Below are the code and all the weights of a small trained network. Each question names an input and a class and asks about switching units off, where a switched-off unit gives its printed mean instead of its output.

import numpy as np


def w(rows, s, z=0):
    codes = np.array(rows[::2]) - 128.0
    scale = np.full(codes.shape[1], s)
    scale[-1] = z or s
    return codes * scale


def f(y):
    return y / 2 * (1 + np.tanh(0.7978845608 * (y + 0.044715 * y**3)))


def log_softmax(a):
    a = a - a.max(-1, keepdims=True)
    return a - np.log(np.exp(a).sum(-1, keepdims=True))


def net(x, mask):
    res = np.array(x, float).reshape(1, 3) / 4 @ E
    y = f(res @ A[0][:, :-1].T + A[0][:, -1])
    res = res + np.where(mask, y, B[0][:, -1]) @ B[0][:, :-1]
    return log_softmax(res[-1] @ U[:, :-1].T + U[:, -1])


A, B = {}, {}
E = w([
[221,187,93,155,167,88,127,160],'x0',
[122,86,124,191,151,72,185,58],'x1',
[2,164,119,176,155,112,134,196],'x2',
],0.012)
A[0] = w([
[131,117,76,168,104,166,141,127,42],'N1',
[224,140,198,158,86,141,119,108,81],'N2',
[137,160,145,32,79,162,103,207,81],'N3',
[71,56,186,90,88,178,138,118,54],'N4',
[126,174,139,109,109,164,25,183,84],'N5',
[213,228,80,126,151,64,164,168,101],'N6',
[145,155,149,112,104,160,82,156,52],'N7',
[119,121,118,114,165,129,120,121,45],'N8',
[194,191,47,182,178,67,89,149,2],'N9',
[159,156,120,92,125,219,73,190,103],'N10',
[3,225,93,225,176,97,156,213,15],'N11',
[202,163,68,147,178,100,152,176,94],'N12',
[198,103,109,101,107,137,122,73,57],'N13',
[184,134,113,51,98,85,148,100,84],'N14',
[125,163,79,63,91,132,129,151,48],'N15',
[132,134,161,112,159,135,148,134,45],'N16',
[157,79,113,39,120,158,122,45,102],'N17',
[228,91,143,121,116,175,130,92,88],'N18',
[132,89,142,203,136,32,185,65,71],'N19',
[129,23,36,198,194,105,177,85,54],'N20',
[82,53,175,109,2,123,167,134,17],'N21',
],0.0094,0.0091)
B[0] = w([
[112,43,103,104,156,48,133,141,114],'N1',
[105,138,112,100,139,123,124,143,176],'N2',
[159,105,128,134,141,132,161,128,192],'N3',
[104,95,162,139,103,83,111,103,187],'N4',
[153,92,118,150,152,133,153,131,179],'N5',
[92,109,168,136,94,127,123,110,210],'N6',
[136,82,117,119,144,115,149,166,141],'N7',
[94,6,102,51,162,40,131,179,114],'N8',
[105,76,154,117,110,85,118,134,177],'N9',
[153,119,132,157,141,126,154,129,192],'N10',
[125,164,96,82,164,110,93,150,247],'N11',
[109,105,155,128,95,117,118,106,188],'N12',
[132,134,96,91,147,107,104,146,176],'N13',
[121,130,98,94,136,123,111,116,169],'N14',
[140,74,124,109,148,80,148,171,133],'N15',
[112,46,109,95,154,62,137,145,114],'N16',
[110,154,116,107,133,119,108,133,204],'N17',
[109,148,98,120,163,141,104,139,201],'N18',
[171,100,126,162,156,149,169,146,194],'N19',
[156,103,119,132,125,141,156,144,180],'N20',
[103,64,139,94,124,108,124,113,168],'N21',
],0.023,0.012)
U = w([
[90,151,65,107,168,101,101,156,83],'0',
[188,84,119,154,147,118,241,148,89],'1',
[49,77,188,132,69,95,132,117,82],'2',
[157,252,165,182,84,185,146,86,249],'3',
],0.017,0.011)

Each question gives the input, the list of numbers given to net, and the class t.
The units are the neurons (one row each of A and B). Each row of codes is followed by its name. A weight is (code - 128) times the scale printed after its matrix; where a second scale follows, it is the last column's (A, B and U).
mask holds one flag per neuron, in row order. A switched-off neuron (its flag False) gives its mean, the last column of its row in B, instead of its output. The means were averaged over made-up inputs and are rounded, as every weight is.
A unit's drop is (log p(t) with every unit on - log p(t) with that unit switched off) / (log p(t) with every unit on - log p(t) with every unit switched off).
The circuit of an input: a set's keep is (log p(t) with only the set's units on - log p(t) with every unit switched off) / (log p(t) with every unit on - log p(t) with every unit switched off). Starting from the 12 units with the biggest drops (on a tie, the unit counted first), units are removed one at a time, each time the one whose removal leaves the highest keep (on an exact tie, the one counted first), for as long as the keep stays at least 0.8.
units of the circuit, in order: the units of the circuit, biggest drop first
top k neurons: the k neurons with the biggest drops, biggest first
drop when u is switched off: that unit's drop, to one decimal
input [2,4,0], class 1: units of the circuit, in order => [N19]
input [-7,-6,-7], class 0: top 4 neurons => [N17 N18 N6 N13]
input [2,7,-7], class 0: top 3 neurons => [N18 N13 N17]
input [-6,6,6], class 0: top 2 neurons => [N11 N6]
input [3,6,-6], class 0: top 4 neurons => [N18 N13 N2 N14]
input [5,5,2], class 1: top 3 neurons => [N19 N20 N4]
input [6,-7,-6], class 1: top 4 neurons => [N10 N3 N11 N5]
input [-3,4,-4], class 0: top 4 neurons => [N17 N3 N10 N5]
input [2,-8,6], class 1: top 2 neurons => [N5 N3]
input [8,6,6], class 2: top 3 neurons => [N6 N9 N12]
input [5,8,-8], class 0: top 2 neurons => [N18 N13]
input [-8,6,-8], class 0: drop when N6 is switched off => 0.1
input [7,-4,2], class 2: drop when N16 is switched off => 0.0
input [8,-2,-5], class 2: units of the circuit, in order => [N6]
input [7,5,3], class 2: drop when N6 is switched off => 0.3
input [-5,1,6], class 0: drop when N11 is switched off => 3.8
